Below are the code and all the weights of a small trained network. Each question names an input and a target symbol and asks about switching units off, where a switched-off unit gives its printed mean instead of its output.

import numpy as np


def w(rows, s, z=0):
    codes = np.array(rows[::2]) - 128.0
    scale = np.full(codes.shape[1], s)
    scale[-1] = z or s
    return codes * scale


def norm(h):
    return h / np.sqrt((h * h).mean(-1, keepdims=True) + 1e-5)


def f(y):
    return y / 2 * (1 + np.tanh(0.7978845608 * (y + 0.044715 * y**3)))


def softmax(a):
    e = np.exp(a - a.max(-1, keepdims=True))
    return e / e.sum(-1, keepdims=True)


def log_softmax(a):
    a = a - a.max(-1, keepdims=True)
    return a - np.log(np.exp(a).sum(-1, keepdims=True))


def net(x, mask):
    ids = ['ΓΔΘΠΦΩαεηλμψ'.index(c) for c in x.split()]
    T = len(ids)
    res = E[ids] + P[:T]
    u = 0
    for l in range(2):
        q, k, v = (norm(res) @ M[l].T for M in (Q, K, V))
        z = softmax(np.where(np.tri(T) > 0, q @ k.T / 2**0.5, -1e9)) @ v
        res = res + np.where(mask[u], z, O[l][:, -1]) @ O[l][:, :-1]
        u += 1
        y = f(norm(res) @ A[l][:, :-1].T + A[l][:, -1])
        res = res + np.where(mask[u : u + 8], y, B[l][:, -1]) @ B[l][:, :-1]
        u += 8
    return log_softmax(norm(res)[-1] @ U[:, :-1].T + U[:, -1])


Q, K, V, O, A, B = {}, {}, {}, {}, {}, {}
E = w([
[126,74,68,117,94,186,26,151,178,154,63],'Γ',
[103,83,77,193,227,184,99,215,152,152,106],'Δ',
[136,97,124,84,163,187,67,119,184,129,41],'Θ',
[58,135,134,105,183,92,211,96,226,153,161],'Π',
[183,86,139,157,150,159,2,123,142,179,130],'Φ',
[95,101,81,131,91,29,114,166,133,90,42],'Ω',
[90,72,162,212,80,172,109,126,105,107,57],'α',
[108,149,53,163,126,148,89,100,52,78,81],'ε',
[185,150,60,123,120,89,84,79,122,170,76],'η',
[111,253,124,204,137,142,118,76,99,160,79],'λ',
[116,225,77,54,126,111,77,193,82,159,138],'μ',
[122,119,147,86,130,134,89,155,22,142,135],'ψ',
],0.0039)
P = w([
[10,71,91,120,133,141,70,76,119,212,1],'0',
[17,121,105,117,136,133,68,108,127,162,82],'1',
[55,115,106,128,126,142,77,119,121,142,103],'2',
[87,119,110,130,130,140,84,129,125,131,116],'3',
[110,122,125,132,134,145,97,140,121,123,117],'4',
[133,125,132,126,133,149,101,157,131,110,114],'5',
[158,123,138,132,133,144,113,161,127,104,119],'6',
[188,126,140,130,134,144,127,174,122,93,111],'7',
[205,124,136,129,132,144,124,181,126,89,117],'8',
[213,126,138,129,147,149,129,187,128,76,137],'9',
],0.0032)
Q[0] = w([
[112,103,159,187,105,80,113,67,64,116,91],'L0H1',
[79,254,167,62,52,51,225,45,60,131,236],'L0H1',
],0.0046)
K[0] = w([
[107,130,64,128,129,161,97,176,95,128,161],'L0H1',
[2,74,96,121,171,145,76,93,170,225,117],'L0H1',
],0.0053)
V[0] = w([
[157,103,134,105,106,132,56,198,4,54,71],'L0H1',
[188,236,44,125,142,111,99,85,120,126,98],'L0H1',
],0.0032)
O[0] = w([
[2,113,133,112,143,72,93,109,91,160,103,255],'L0H1',
[94,214,99,189,121,117,96,80,167,144,119,151],'L0H1',
],0.0045,0.0032)
A[0] = w([
[254,141,151,143,113,164,165,118,156,90,200,43],'L0N1',
[114,135,138,114,116,88,139,135,121,169,107,29],'L0N2',
[219,108,163,124,104,141,138,137,118,78,183,74],'L0N3',
[134,141,135,115,124,112,155,107,134,114,167,64],'L0N4',
[104,105,149,151,81,114,158,63,124,117,138,32],'L0N5',
[167,139,139,124,73,132,122,157,75,136,183,2],'L0N6',
[106,97,128,147,151,122,113,156,132,112,129,65],'L0N7',
[104,141,128,151,137,90,103,102,93,100,166,69],'L0N8',
],0.007,0.0021)
B[0] = w([
[122,123,65,126,168,162,18,73,51,65,199,139],'L0N1',
[97,70,170,134,158,164,125,85,174,166,226,135],'L0N2',
[174,99,90,179,218,176,45,165,132,173,203,96],'L0N3',
[54,176,131,111,144,74,157,162,184,108,123,67],'L0N4',
[78,113,76,134,122,158,48,210,208,175,135,78],'L0N5',
[4,123,132,247,153,23,115,160,190,196,130,78],'L0N6',
[251,133,83,128,94,109,154,119,132,131,138,253],'L0N7',
[119,92,143,113,149,187,80,94,141,127,8,132],'L0N8',
],0.0032,0.0019)
Q[1] = w([
[200,34,140,207,125,166,57,98,100,126,30],'L1H1',
[156,88,57,155,232,171,2,156,31,13,68],'L1H1',
],0.0087)
K[1] = w([
[112,103,80,99,119,148,167,49,167,83,251],'L1H1',
[95,56,75,171,254,182,188,138,196,134,218],'L1H1',
],0.0072)
V[1] = w([
[113,127,98,91,127,165,177,130,165,188,137],'L1H1',
[115,137,56,160,235,184,121,254,89,163,126],'L1H1',
],0.0052)
O[1] = w([
[164,142,171,120,150,88,151,152,144,104,160,181],'L1H1',
[169,160,64,193,205,137,168,255,58,141,28,254],'L1H1',
],0.0056,0.0068)
A[1] = w([
[102,140,93,208,74,125,96,96,62,229,98,90],'L1N1',
[115,115,148,180,148,110,86,81,161,171,105,70],'L1N2',
[215,100,168,132,103,254,117,104,140,161,137,130],'L1N3',
[87,109,157,112,111,224,155,152,85,192,60,2],'L1N4',
[166,223,212,102,138,129,114,128,111,117,199,53],'L1N5',
[101,173,65,98,118,192,167,71,153,182,92,104],'L1N6',
[111,108,143,103,111,134,110,70,146,148,164,136],'L1N7',
[155,183,182,158,88,87,137,127,205,76,134,134],'L1N8',
],0.006,0.0038)
B[1] = w([
[160,75,130,131,124,145,192,131,159,174,205,252],'L1N1',
[126,199,123,142,178,118,157,154,152,62,88,145],'L1N2',
[71,133,149,86,221,194,144,120,151,176,192,114],'L1N3',
[180,202,148,136,102,127,125,116,161,44,143,204],'L1N4',
[57,110,73,117,2,72,124,145,102,129,86,133],'L1N5',
[155,119,153,100,85,102,40,118,63,97,114,161],'L1N6',
[179,139,124,163,162,73,168,192,102,104,115,149],'L1N7',
[168,141,85,173,147,214,114,102,100,176,142,169],'L1N8',
],0.006,0.0027)
U = w([
[102,159,34,63,108,131,190,114,135,51,191,114],'Γ',
[120,110,169,166,43,163,208,130,188,74,146,158],'Δ',
[187,60,74,101,36,185,67,171,187,153,122,50],'Θ',
[118,110,130,97,220,204,194,68,190,178,159,153],'Π',
[87,184,135,60,96,124,51,163,95,226,188,130],'Φ',
[254,85,103,132,162,16,111,81,120,137,154,2],'Ω',
[156,47,222,74,125,137,154,118,32,122,159,109],'α',
[69,194,183,105,172,137,70,93,192,38,82,144],'ε',
[140,246,150,193,89,126,138,57,135,151,160,149],'η',
[44,123,70,184,88,215,105,28,77,148,115,141],'λ',
[138,168,95,192,154,144,161,220,93,136,76,102],'μ',
[13,116,174,107,90,29,172,145,157,165,133,226],'ψ',
],0.0056,0.0053)

Each question gives the input, a string of symbols that net reads in full, and the target symbol t.
The units are the heads (2 rows each of Q, K, V and O) and the neurons (one row each of A and B). Each row of codes is followed by its name. A weight is (code - 128) times the scale printed after its matrix; where a second scale follows, it is the last column's (O, A, B and U).
mask holds one flag per unit, layer by layer, with each layer's heads first. A switched-off unit (its flag False) gives its mean, the last column of its rows in O or B, instead of its output. The means were averaged over made-up inputs and are rounded, as every weight is.
A unit's drop is (log p(t) with every unit on - log p(t) with that unit switched off) / (log p(t) with every unit on - log p(t) with every unit switched off).
The circuit of an input: a set's keep is (log p(t) with only the set's units on - log p(t) with every unit switched off) / (log p(t) with every unit on - log p(t) with every unit switched off). Starting from the 12 units with the biggest drops (on a tie, the unit counted first), units are removed one at a time, each time the one whose removal leaves the highest keep (on an exact tie, the one counted first), for as long as the keep stays at least 0.8.
circuit, biggest first: the units of the circuit, biggest drop first
most important unit: the unit with the biggest drop
top k neurons: the k neurons with the biggest drops, biggest first
top k neurons in layer l: the k neurons of layer l with the biggest drops, biggest first
input Θ Θ Θ ψ Θ Ω Θ Θ Θ Π, target Π: circuit, biggest first	(L1H1, L1N5)
input Π α Θ η Θ Π ε Ω Φ, target Π: top 2 neurons	(L0N1, L1N1)
input Θ Π ε Δ, target ε: circuit, biggest first	(L1H1, L0H1, L1N1)
input α Ω ψ Π, target ψ: top 2 neurons	(L1N4, L0N4)
input Θ Π Ω ψ α ε ψ Θ Ω ε, target ε: circuit, biggest first	(L1H1, L0N8, L0H1)
input η Θ η Π Ω Π ε Ω ε, target λ: circuit, biggest first	(L1H1, L0N1, L0H1)
input Δ μ Γ Θ Ω Θ Γ Π Ω Θ, target Ω: circuit, biggest first	(L0H1, L1N7, L1H1, L1N8)
input Ω Δ Ω λ ψ Θ Π Θ α, target α: circuit, biggest first	(L0H1, L1H1, L1N4)
input Π Δ Θ Ω ψ Δ, target ψ: circuit, biggest first	(L0H1, L1H1, L1N8, L0N7)
input Θ α η Φ α μ Ω, target ψ: circuit, biggest first	(L1H1, L0H1, L1N8)
input Φ Δ η Δ Γ Δ Θ Π Ω, target Ω: top 2 neurons in layer 1	(L1N8, L1N5)
input Θ ψ Δ Δ Δ Ω Ω Δ Ω Π, target Ω: circuit, biggest first	(L1N7, L1H1, L1N6)
input Θ μ Θ Θ Π Θ λ Δ, target λ: circuit, biggest first	(L0H1, L1H1, L1N8, L1N5)
input λ Θ Θ ε ψ, target α: circuit, biggest first	(L1H1, L1N1)
input μ Δ Δ Θ ε Γ α Π λ Θ, target λ: circuit, biggest first	(L1N8, L1H1, L0H1, L1N5)
input Θ Π Θ Γ Θ Ω ψ Θ Θ, target ψ: most important unit	L0H1
input Δ Π Θ ψ Θ Θ Γ Δ, target Θ: top 3 neurons	(L1N5, L1N8, L0N3)
input Π Ω Θ Γ Γ Θ α Θ Θ Γ, target Θ: top neuron	(L1N8)
input ε Φ Θ λ, target η: top 2 neurons in layer 0	(L0N7, L0N8)
input μ Φ Θ ε Θ μ Φ ε η, target Ω: most important unit	L1N1
input Δ Θ Δ Π, target Π: top 2 neurons in layer 1	(L1N8, L1N4)
input Π Θ Θ, target Π: top 2 neurons	(L1N3, L1N8)
input Π Θ Δ Φ, target Φ: top 4 neurons	(L1N5, L1N3, L1N8, L1N1)
